Below is a small trained network, with its code and all its weights. Each question gives an input and a class and asks what happens when units are switched off, that is, made to give their printed mean instead of their output.

import numpy as np


def w(rows, s, z=0):
    codes = np.array(rows[::2]) - 128.0
    scale = np.full(codes.shape[1], s)
    scale[-1] = z or s
    return codes * scale


def norm(h):
    return h / np.sqrt((h * h).mean(-1, keepdims=True) + 1e-5)


def f(y):
    return np.maximum(y, 0)


def log_softmax(a):
    a = a - a.max(-1, keepdims=True)
    return a - np.log(np.exp(a).sum(-1, keepdims=True))


def net(x, mask):
    res = np.array(x, float).reshape(1, 4) / 4 @ E
    u = 0
    for l in range(4):
        y = f(norm(res) @ A[l][:, :-1].T + A[l][:, -1])
        res = res + np.where(mask[u : u + 15], y, B[l][:, -1]) @ B[l][:, :-1]
        u += 15
    return log_softmax(norm(res)[-1] @ U[:, :-1].T + U[:, -1])


A, B = {}, {}
E = w([
[170,85,191,108,146,125,140,121,200,155],'x0',
[148,122,59,78,130,65,178,182,174,66],'x1',
[150,91,115,27,3,155,117,131,92,160],'x2',
[194,149,157,204,79,122,223,181,87,146],'x3',
],0.015)
A[0] = w([
[158,155,54,67,166,67,175,181,166,139,8],'L0N1',
[73,156,56,116,71,148,127,122,32,81,76],'L0N2',
[133,94,209,56,97,194,188,116,183,134,133],'L0N3',
[128,188,172,131,171,116,87,94,130,114,119],'L0N4',
[101,145,138,121,170,65,49,109,136,117,70],'L0N5',
[189,171,144,192,178,140,156,141,84,140,89],'L0N6',
[86,142,121,81,153,103,93,92,163,150,31],'L0N7',
[166,70,171,137,107,146,164,60,224,107,21],'L0N8',
[193,118,128,165,115,130,160,144,114,136,61],'L0N9',
[141,77,185,98,152,114,173,120,209,196,6],'L0N10',
[142,101,1,133,143,84,142,205,199,90,82],'L0N11',
[138,170,133,64,136,94,147,208,176,60,21],'L0N12',
[126,239,61,139,141,186,93,178,103,85,57],'L0N13',
[150,95,202,100,190,157,175,137,186,121,72],'L0N14',
[137,139,161,71,47,116,109,121,94,150,72],'L0N15',
],0.0076,0.011)
B[0] = w([
[82,70,159,67,85,1,188,123,119,81,162],'L0N1',
[176,47,40,175,209,64,75,146,75,191,207],'L0N2',
[133,69,48,170,146,97,75,188,76,144,232],'L0N3',
[83,46,92,130,99,125,129,197,131,118,190],'L0N4',
[167,90,91,90,112,206,168,204,106,137,173],'L0N5',
[110,87,72,21,165,164,168,162,121,156,189],'L0N6',
[145,194,119,27,175,106,101,145,148,185,141],'L0N7',
[193,111,158,123,149,70,32,160,134,181,140],'L0N8',
[203,144,146,82,155,95,80,131,79,96,145],'L0N9',
[198,21,150,148,184,60,87,163,131,217,143],'L0N10',
[82,97,153,90,154,38,202,58,77,202,253],'L0N11',
[107,95,184,112,106,48,167,78,102,113,159],'L0N12',
[177,80,96,174,129,57,46,144,105,177,165],'L0N13',
[164,86,79,158,163,77,61,164,85,145,173],'L0N14',
[97,32,134,107,141,181,149,195,104,82,185],'L0N15',
],0.0069,0.0053)
A[1] = w([
[103,162,164,158,113,189,136,64,126,157,3],'L1N1',
[143,150,101,139,165,122,144,118,148,116,81],'L1N2',
[98,168,105,159,98,112,105,115,89,104,16],'L1N3',
[125,198,131,175,183,115,142,98,162,84,20],'L1N4',
[188,148,155,158,99,140,196,167,105,110,30],'L1N5',
[112,230,138,156,158,136,142,116,200,92,29],'L1N6',
[133,148,138,109,103,130,154,118,163,121,67],'L1N7',
[76,84,105,114,136,130,95,159,141,131,107],'L1N8',
[160,204,137,171,88,140,158,165,117,117,15],'L1N9',
[132,86,109,133,164,124,143,143,105,177,113],'L1N10',
[113,146,205,187,133,250,92,77,103,174,13],'L1N11',
[106,151,157,98,128,117,151,71,110,173,90],'L1N12',
[143,130,120,91,151,177,149,129,112,115,56],'L1N13',
[85,163,101,88,131,142,91,75,165,93,1],'L1N14',
[170,92,208,109,114,138,136,134,228,157,74],'L1N15',
],0.014,0.0058)
B[1] = w([
[114,95,127,159,111,66,107,63,124,60,151],'L1N1',
[123,73,137,124,71,159,141,132,116,151,162],'L1N2',
[144,83,96,160,154,90,102,128,89,168,149],'L1N3',
[118,55,136,130,83,177,162,163,131,101,168],'L1N4',
[183,191,167,114,190,166,144,59,166,132,188],'L1N5',
[114,93,170,109,80,189,132,179,163,112,142],'L1N6',
[114,118,115,174,126,133,129,109,111,103,130],'L1N7',
[192,188,175,132,144,150,184,111,126,144,239],'L1N8',
[173,171,129,132,161,154,157,90,142,177,152],'L1N9',
[142,171,202,127,104,122,75,164,124,101,254],'L1N10',
[95,132,151,137,71,23,116,53,151,73,226],'L1N11',
[134,185,168,148,121,146,117,157,99,107,140],'L1N12',
[118,120,163,99,127,131,121,145,117,111,130],'L1N13',
[240,175,156,105,183,158,166,82,132,140,163],'L1N14',
[172,71,8,199,191,120,120,76,44,148,184],'L1N15',
],0.011,0.0082)
A[2] = w([
[107,133,115,170,112,157,150,123,140,157,34],'L2N1',
[74,134,130,235,196,168,117,182,189,123,108],'L2N2',
[106,99,76,66,25,236,140,160,100,149,56],'L2N3',
[45,210,1,186,135,154,125,134,58,149,73],'L2N4',
[72,142,172,164,182,174,158,138,138,87,137],'L2N5',
[96,105,192,156,137,111,117,196,103,77,78],'L2N6',
[72,141,99,64,211,182,40,95,177,105,66],'L2N7',
[157,136,120,95,109,97,195,141,166,109,69],'L2N8',
[101,149,121,117,127,156,142,137,107,103,39],'L2N9',
[131,186,193,87,136,133,130,151,121,92,92],'L2N10',
[43,89,121,204,157,145,152,185,166,71,97],'L2N11',
[194,153,131,146,162,135,85,146,157,131,147],'L2N12',
[112,136,167,143,166,73,151,109,120,117,155],'L2N13',
[141,133,170,117,142,221,122,107,104,136,124],'L2N14',
[81,149,102,83,177,190,102,74,180,121,1],'L2N15',
],0.012,0.0069)
B[2] = w([
[191,105,193,103,70,117,166,105,67,147,128],'L2N1',
[161,30,124,72,41,232,107,153,94,143,190],'L2N2',
[142,48,217,70,82,245,121,155,176,68,193],'L2N3',
[238,20,35,245,254,109,84,152,71,155,178],'L2N4',
[175,121,119,33,25,168,114,109,122,136,187],'L2N5',
[79,158,104,108,65,154,88,172,153,204,175],'L2N6',
[226,183,158,161,164,128,254,10,51,163,191],'L2N7',
[38,140,127,181,94,109,81,48,140,81,195],'L2N8',
[178,151,112,126,122,132,144,168,135,121,128],'L2N9',
[93,137,92,102,137,156,92,163,180,220,155],'L2N10',
[181,39,115,36,28,203,139,111,133,43,185],'L2N11',
[40,178,110,88,149,189,123,158,129,217,218],'L2N12',
[158,112,137,72,43,162,105,167,96,113,253],'L2N13',
[87,154,33,105,128,78,163,137,188,53,193],'L2N14',
[163,192,217,103,161,112,177,53,99,180,151],'L2N15',
],0.0079,0.0074)
A[3] = w([
[149,113,11,185,167,112,100,144,120,86,67],'L3N1',
[123,144,147,74,239,145,128,77,148,111,21],'L3N2',
[177,93,159,110,100,95,102,142,95,118,181],'L3N3',
[42,156,175,156,99,48,120,71,111,116,89],'L3N4',
[147,57,139,165,187,101,129,99,216,154,46],'L3N5',
[29,203,124,129,103,114,94,198,163,166,120],'L3N6',
[122,126,55,90,152,51,247,173,180,93,54],'L3N7',
[152,220,163,230,97,154,206,205,118,150,46],'L3N8',
[77,166,103,83,113,26,161,127,172,21,20],'L3N9',
[145,186,121,173,189,93,155,91,150,142,141],'L3N10',
[85,145,45,108,145,61,201,143,187,37,4],'L3N11',
[50,160,171,217,96,132,71,90,121,179,27],'L3N12',
[49,139,95,198,120,125,160,190,115,106,26],'L3N13',
[166,233,126,117,170,169,185,93,154,140,100],'L3N14',
[121,97,92,146,188,110,102,105,89,141,78],'L3N15',
],0.012,0.004)
B[3] = w([
[135,105,155,153,158,124,86,155,134,213,172],'L3N1',
[132,159,131,162,99,88,174,118,121,144,180],'L3N2',
[96,143,135,161,173,151,146,156,196,97,254],'L3N3',
[71,152,89,118,91,76,141,201,147,73,196],'L3N4',
[155,105,77,150,141,114,104,169,39,156,153],'L3N5',
[69,172,141,123,99,93,113,204,175,155,138],'L3N6',
[106,122,135,163,104,92,55,51,108,79,199],'L3N7',
[139,129,108,55,173,93,160,6,121,165,161],'L3N8',
[85,209,152,193,101,121,71,142,166,108,194],'L3N9',
[99,99,170,100,97,184,140,120,132,123,175],'L3N10',
[112,118,125,167,76,104,50,49,61,51,173],'L3N11',
[120,127,69,115,128,74,79,100,147,59,171],'L3N12',
[156,106,139,103,120,118,86,127,157,155,131],'L3N13',
[124,193,163,96,130,114,187,121,137,155,201],'L3N14',
[142,146,123,165,165,112,140,155,153,140,177],'L3N15',
],0.013,0.0099)
U = w([
[114,142,121,149,77,48,72,86,132,42,167],'0',
[178,198,146,73,152,134,212,59,116,192,158],'1',
[151,49,148,76,63,254,129,172,159,101,138],'2',
[186,76,75,180,206,109,79,175,80,206,140],'3',
[72,210,137,124,128,124,139,236,190,146,159],'4',
[61,126,144,132,176,161,175,148,113,116,28],'5',
[89,147,109,137,159,164,176,163,112,106,2],'6',
],0.02,0.009)

Each question gives the input, the list of numbers given to net, and the class t.
The units are the neurons (one row each of A and B). Each row of codes is followed by its name. A weight is (code - 128) times the scale printed after its matrix; where a second scale follows, it is the last column's (A, B and U).
mask holds one flag per neuron, layer by layer. A switched-off neuron (its flag False) gives its mean, the last column of its row in B, instead of its output. The means were averaged over made-up inputs and are rounded, as every weight is.
A unit's drop is (log p(t) with every unit on - log p(t) with that unit switched off) / (log p(t) with every unit on - log p(t) with every unit switched off).
The circuit of an input: a set's keep is (log p(t) with only the set's units on - log p(t) with every unit switched off) / (log p(t) with every unit on - log p(t) with every unit switched off). Starting from the 12 units with the biggest drops (on a tie, the unit counted first), units are removed one at a time, each time the one whose removal leaves the highest keep (on an exact tie, the one counted first), for as long as the keep stays at least 0.8.
units of the circuit, in order: the units of the circuit, biggest drop first
most important unit: the unit with the biggest drop
top k neurons: the k neurons with the biggest drops, biggest first
k most important neurons of layer l: the k neurons of layer l with the biggest drops, biggest first
drop of u: that unit's drop, to one decimal
input [-7,-5,-7,-6], class 2: most important unit : L1N4
input [2,-8,8,8], class 0: 2 most important neurons of layer 3 : L3N14, L3N12
input [-8,-6,2,-7], class 3: top 2 neurons : L2N4, L0N2
input [-7,-6,8,0], class 2: top 2 neurons : L2N3, L0N15
input [8,-7,-2,-3], class 3: top 3 neurons : L1N15, L3N5, L0N10
input [-4,0,4,0], class 2: top 3 neurons : L0N15, L1N15, L2N3
input [7,0,4,7], class 1: top 4 neurons : L1N5, L2N4, L2N12, L3N8
input [-8,7,3,3], class 3: top 4 neurons : L2N4, L1N11, L0N2, L3N1
input [8,4,-8,-5], class 2: 2 most important neurons of layer 2 : L2N2, L2N11
input [4,1,8,-8], class 1: top 2 neurons : L2N7, L1N14
input [-3,3,0,3], class 4: top 3 neurons : L1N10, L1N15, L2N14
input [8,8,3,4], class 0: 2 most important neurons of layer 2 : L2N4, L2N8
input [-7,3,7,0], class 2: top 4 neurons : L2N3, L1N15, L0N15, L0N3
input [8,3,-8,-4], class 2: most important unit : L2N2
input [-8,-5,-6,7], class 3: top 4 neurons : L2N4, L1N8, L1N3, L1N14
input [-5,-1,-4,0], class 3: top 2 neurons : L2N4, L0N13
input [4,0,-2,1], class 3: top 2 neurons : L0N10, L1N15
input [-6,3,1,6], class 1: top 3 neurons : L1N5, L0N3, L1N15
input [2,3,3,-1], class 4: top 3 neurons : L0N3, L2N14, L1N15
input [-5,1,7,2], class 2: units of the circuit, in order : L2N3
input [6,-6,5,3], class 0: top 2 neurons : L1N11, L2N4
input [8,1,1,-7], class 3: 2 most important neurons of layer 1 : L1N15, L1N5
input [1,3,-1,3], class 4: 2 most important neurons of layer 1 : L1N12, L1N15
input [7,-7,-3,6], class 0: drop of L1N11 : 4.3
input [-8,-5,6,0], class 3: drop of L2N4 : 0.4
input [8,4,4,6], class 3: drop of L1N15 : 0.5
input [-2,-1,4,-7], class 1: drop of L3N15 : 0.0
input [-3,3,-1,-2], class 4: most important unit : L1N10
